Below is a small trained network, with its code and all its weights. Each question gives an input and a class and asks what happens when units are switched off, that is, made to give their printed mean instead of their output.

import numpy as np


def w(rows, s, z=0):
    codes = np.array(rows[::2]) - 128.0
    scale = np.full(codes.shape[1], s)
    scale[-1] = z or s
    return codes * scale


def norm(h):
    return h / np.sqrt((h * h).mean(-1, keepdims=True) + 1e-5)


def f(y):
    return y / 2 * (1 + np.tanh(0.7978845608 * (y + 0.044715 * y**3)))


def log_softmax(a):
    a = a - a.max(-1, keepdims=True)
    return a - np.log(np.exp(a).sum(-1, keepdims=True))


def net(x, mask):
    res = np.array(x, float).reshape(1, 3) / 4 @ E
    u = 0
    for l in range(4):
        y = f(norm(res) @ A[l][:, :-1].T + A[l][:, -1])
        res = res + np.where(mask[u : u + 5], y, B[l][:, -1]) @ B[l][:, :-1]
        u += 5
    return log_softmax(norm(res)[-1] @ U[:, :-1].T + U[:, -1])


A, B = {}, {}
E = w([
[254,119,191,186,112,178,75,102,119,157,112,202],'x0',
[147,167,130,86,221,136,138,215,180,207,122,3],'x1',
[138,193,138,120,169,133,156,56,139,177,240,89],'x2',
],0.0092)
A[0] = w([
[97,146,125,119,139,129,125,106,128,151,186,93,123],'L0N1',
[130,157,129,126,146,129,128,56,134,154,249,112,207],'L0N2',
[49,131,118,119,159,123,130,183,132,147,130,67,88],'L0N3',
[6,127,112,121,122,117,138,122,124,108,152,124,161],'L0N4',
[171,131,132,132,159,136,114,196,134,174,125,85,2],'L0N5',
],0.024,0.0051)
B[0] = w([
[50,124,142,152,161,133,196,108,216,55,182,121,188],'L0N1',
[239,168,149,153,84,123,161,48,72,197,176,135,250],'L0N2',
[118,143,45,106,99,148,133,206,56,193,192,212,214],'L0N3',
[182,120,206,124,151,117,120,78,165,92,10,59,220],'L0N4',
[129,120,180,141,152,127,162,70,171,38,30,96,210],'L0N5',
],0.014,0.022)
A[1] = w([
[120,91,134,197,102,143,83,108,134,124,167,174,146],'L1N1',
[115,159,137,136,189,104,143,69,166,142,163,43,47],'L1N2',
[52,88,130,127,133,101,82,114,160,80,118,70,2],'L1N3',
[90,120,108,119,77,97,141,141,127,165,251,105,63],'L1N4',
[125,143,124,112,79,122,167,140,123,170,225,120,52],'L1N5',
],0.022,0.0023)
B[1] = w([
[129,127,124,128,141,116,68,144,125,129,181,148,229],'L1N1',
[108,95,185,114,4,125,203,143,174,96,177,93,254],'L1N2',
[109,132,102,131,225,162,94,157,139,208,88,95,181],'L1N3',
[107,130,52,110,235,134,84,161,93,147,63,149,173],'L1N4',
[84,155,45,184,254,117,112,50,110,102,109,161,236],'L1N5',
],0.012,0.011)
A[2] = w([
[118,143,93,112,93,119,190,125,117,189,201,125,3],'L2N1',
[75,91,136,127,166,129,68,154,170,116,86,93,86],'L2N2',
[28,96,82,76,83,146,144,250,140,120,164,142,157],'L2N3',
[103,81,169,108,169,138,67,183,185,87,7,92,1],'L2N4',
[75,73,127,129,161,120,17,219,171,75,113,149,132],'L2N5',
],0.022,0.0013)
B[2] = w([
[54,84,113,120,157,147,52,218,147,49,69,133,175],'L2N1',
[125,161,66,111,224,130,136,139,97,146,100,162,179],'L2N2',
[184,124,137,116,52,81,28,174,79,227,199,127,161],'L2N3',
[61,185,60,171,229,158,90,106,116,46,158,173,253],'L2N4',
[126,121,169,107,99,130,247,139,183,150,85,18,204],'L2N5',
],0.013,0.023)
A[3] = w([
[93,99,101,144,101,115,63,187,126,184,176,113,104],'L3N1',
[148,150,180,144,160,168,23,108,143,55,80,138,109],'L3N2',
[67,67,88,118,166,116,181,105,167,182,179,118,2],'L3N3',
[188,147,183,177,137,126,102,23,126,91,146,114,151],'L3N4',
[191,120,251,132,82,142,206,82,199,102,69,29,130],'L3N5',
],0.019,0.0024)
B[3] = w([
[155,101,143,148,124,123,120,57,124,163,142,125,143],'L3N1',
[98,124,94,156,121,134,231,136,145,157,250,131,166],'L3N2',
[128,135,157,132,162,146,69,151,143,92,89,97,141],'L3N3',
[89,84,131,68,86,121,78,242,141,146,79,111,199],'L3N4',
[151,107,213,117,67,124,180,71,181,86,85,108,252],'L3N5',
],0.016,0.036)
U = w([
[74,171,61,137,248,152,149,109,144,91,143,143,215],'0',
[149,101,225,97,53,119,177,77,206,102,115,85,91],'1',
[174,113,83,100,90,97,13,157,54,254,195,176,1],'2',
],0.008,0.00066)

Each question gives the input, the list of numbers given to net, and the class t.
The units are the neurons (one row each of A and B). Each row of codes is followed by its name. A weight is (code - 128) times the scale printed after its matrix; where a second scale follows, it is the last column's (A, B and U).
mask holds one flag per neuron, layer by layer. A switched-off neuron (its flag False) gives its mean, the last column of its row in B, instead of its output. The means were averaged over made-up inputs and are rounded, as every weight is.
A unit's drop is (log p(t) with every unit on - log p(t) with that unit switched off) / (log p(t) with every unit on - log p(t) with every unit switched off).
The circuit of an input: a set's keep is (log p(t) with only the set's units on - log p(t) with every unit switched off) / (log p(t) with every unit on - log p(t) with every unit switched off). Starting from the 12 units with the biggest drops (on a tie, the unit counted first), units are removed one at a time, each time the one whose removal leaves the highest keep (on an exact tie, the one counted first), for as long as the keep stays at least 0.8.
units of the circuit, in order: the units of the circuit, biggest drop first
unit that matters most: the unit with the biggest drop
k most important neurons: the k neurons with the biggest drops, biggest first
k most important neurons of layer l: the k neurons of layer l with the biggest drops, biggest first
drop of u: that unit's drop, to one decimal
input [5,4,-4], class 0: unit that matters most -> L0N2
input [-4,3,-8], class 2: units of the circuit, in order -> [L0N3; L2N3]
input [-2,-1,-2], class 0: 2 most important neurons -> [L0N4; L0N2]
input [-8,4,8], class 0: 2 most important neurons -> [L0N3; L0N1]
input [8,-4,3], class 2: units of the circuit, in order -> [L0N5; L3N5]
input [-4,1,5], class 0: 2 most important neurons -> [L0N3; L0N5]
input [6,0,4], class 2: 4 most important neurons -> [L0N4; L0N5; L3N5; L2N5]
input [0,3,-2], class 2: 2 most important neurons -> [L0N3; L0N4]
input [-3,5,0], class 2: 2 most important neurons -> [L0N3; L0N2]
input [0,4,-1], class 2: 4 most important neurons -> [L0N3; L0N4; L2N3; L0N2]
input [-1,4,7], class 0: 3 most important neurons -> [L0N3; L0N4; L0N1]
input [-8,2,-7], class 2: 2 most important neurons -> [L0N3; L0N5]
input [-6,-3,-8], class 0: 2 most important neurons -> [L0N4; L0N2]
input [2,-6,1], class 2: unit that matters most -> L0N4
input [-2,2,0], class 2: 2 most important neurons -> [L0N3; L0N2]
input [-2,8,5], class 0: 2 most important neurons -> [L0N3; L0N4]
input [4,-8,3], class 2: 2 most important neurons of layer 0 -> [L0N4; L0N5]
input [-7,5,-5], class 2: drop of L0N3 -> 0.9
input [-4,-1,-8], class 0: drop of L0N4 -> 2.0
input [4,8,-8], class 0: drop of L0N2 -> 0.3
input [-1,-2,-3], class 0: most important neuron -> [L0N2]
input [0,4,-4], class 2: drop of L1N5 -> 0.3
